Below are the code and all the weights of a small trained network. Each question names an input and a class and asks about switching units off, where a switched-off unit gives its printed mean instead of its output.

import numpy as np


def w(rows, s, z=0):
    codes = np.array(rows[::2]) - 128.0
    scale = np.full(codes.shape[1], s)
    scale[-1] = z or s
    return codes * scale


def norm(h):
    return h / np.sqrt((h * h).mean(-1, keepdims=True) + 1e-5)


def f(y):
    return y / 2 * (1 + np.tanh(0.7978845608 * (y + 0.044715 * y**3)))


def log_softmax(a):
    a = a - a.max(-1, keepdims=True)
    return a - np.log(np.exp(a).sum(-1, keepdims=True))


def net(x, mask):
    res = np.array(x, float).reshape(1, 7) / 4 @ E
    u = 0
    for l in range(2):
        y = f(norm(res) @ A[l][:, :-1].T + A[l][:, -1])
        res = res + np.where(mask[u : u + 12], y, B[l][:, -1]) @ B[l][:, :-1]
        u += 12
    return log_softmax(norm(res)[-1] @ U[:, :-1].T + U[:, -1])


A, B = {}, {}
E = w([
[159,216,2],'x0',
[11,111,55],'x1',
[65,179,150],'x2',
[42,44,135],'x3',
[206,104,22],'x4',
[70,98,152],'x5',
[156,182,128],'x6',
],0.005)
A[0] = w([
[126,128,131,103],'0.n0',
[114,146,163,196],'0.n1',
[151,124,101,205],'0.n2',
[112,108,182,140],'0.n3',
[119,132,158,95],'0.n4',
[195,120,146,200],'0.n5',
[141,113,96,205],'0.n6',
[105,108,66,128],'0.n7',
[108,148,160,187],'0.n8',
[177,155,143,255],'0.n9',
[191,105,7,125],'0.n10',
[94,117,52,194],'0.n11',
],0.014,0.0037)
B[0] = w([
[131,127,126,122],'0.n0',
[176,145,34,176],'0.n1',
[131,133,178,168],'0.n2',
[192,92,95,179],'0.n3',
[167,115,72,134],'0.n4',
[157,168,174,188],'0.n5',
[113,143,191,165],'0.n6',
[129,137,211,167],'0.n7',
[177,154,48,173],'0.n8',
[162,186,128,210],'0.n9',
[226,232,179,254],'0.n10',
[124,192,254,205],'0.n11',
],0.0082,0.0064)
A[1] = w([
[84,49,108,49],'1.n0',
[51,2,133,3],'1.n1',
[66,149,228,174],'1.n2',
[106,190,123,83],'1.n3',
[59,217,94,193],'1.n4',
[73,215,75,160],'1.n5',
[120,114,61,178],'1.n6',
[148,94,83,94],'1.n7',
[158,134,169,148],'1.n8',
[236,72,78,201],'1.n9',
[41,11,117,4],'1.n10',
[60,16,107,114],'1.n11',
],0.0061,0.0017)
B[1] = w([
[194,79,133,106],'1.n0',
[219,3,144,151],'1.n1',
[30,69,126,225],'1.n2',
[83,165,100,165],'1.n3',
[46,161,16,224],'1.n4',
[65,207,81,205],'1.n5',
[215,129,59,132],'1.n6',
[212,100,129,108],'1.n7',
[92,155,159,204],'1.n8',
[225,123,211,252],'1.n9',
[209,57,116,151],'1.n10',
[224,53,130,153],'1.n11',
],0.0049,0.002)
U = w([
[96,149,95,97],'0',
[104,101,94,3],'1',
[48,123,158,137],'2',
[132,6,147,134],'3',
[69,164,77,99],'4',
[186,208,193,159],'5',
],0.017,0.022)

Each question gives the input, the list of numbers given to net, and the class t.
The units are the neurons (one row each of A and B). Each row of codes is followed by its name. A weight is (code - 128) times the scale printed after its matrix; where a second scale follows, it is the last column's (A, B and U).
mask holds one flag per neuron, layer by layer. A switched-off neuron (its flag False) gives its mean, the last column of its row in B, instead of its output. The means were averaged over made-up inputs and are rounded, as every weight is.
A unit's drop is (log p(t) with every unit on - log p(t) with that unit switched off) / (log p(t) with every unit on - log p(t) with every unit switched off).
most important unit: the unit with the biggest drop
top k neurons: the k neurons with the biggest drops, biggest first
k most important neurons of layer l: the k neurons of layer l with the biggest drops, biggest first
drop when u is switched off: that unit's drop, to one decimal
input [0,5,1,7,3,6,5], class 2: top 2 neurons : [0.n11; 0.n10]
input [8,1,-4,2,-6,8,-3], class 2: most important unit : 0.n10
input [-5,-8,5,2,1,6,-3], class 3: 3 most important neurons of layer 0 : [0.n10; 0.n11; 0.n3]
input [-4,5,4,-2,3,3,-4], class 3: 2 most important neurons of layer 0 : [0.n10; 0.n9]
input [1,6,2,7,3,7,7], class 2: 2 most important neurons of layer 0 : [0.n11; 0.n10]
input [-1,-4,2,7,0,-5,2], class 3: 3 most important neurons of layer 0 : [0.n10; 0.n11; 0.n3]
input [-2,-1,-7,5,-3,8,4], class 3: drop when 0.n10 is switched off : 0.2
input [4,-7,1,8,0,5,-5], class 3: drop when 0.n1 is switched off : 0.0
input [-6,5,-6,3,6,-5,-6], class 2: drop when 0.n8 is switched off : 0.2
input [1,7,1,7,7,-7,-6], class 5: 2 most important neurons of layer 0 : [0.n10; 0.n11]
input [-1,6,7,3,-3,7,6], class 4: 2 most important neurons of layer 0 : [0.n8; 0.n1]
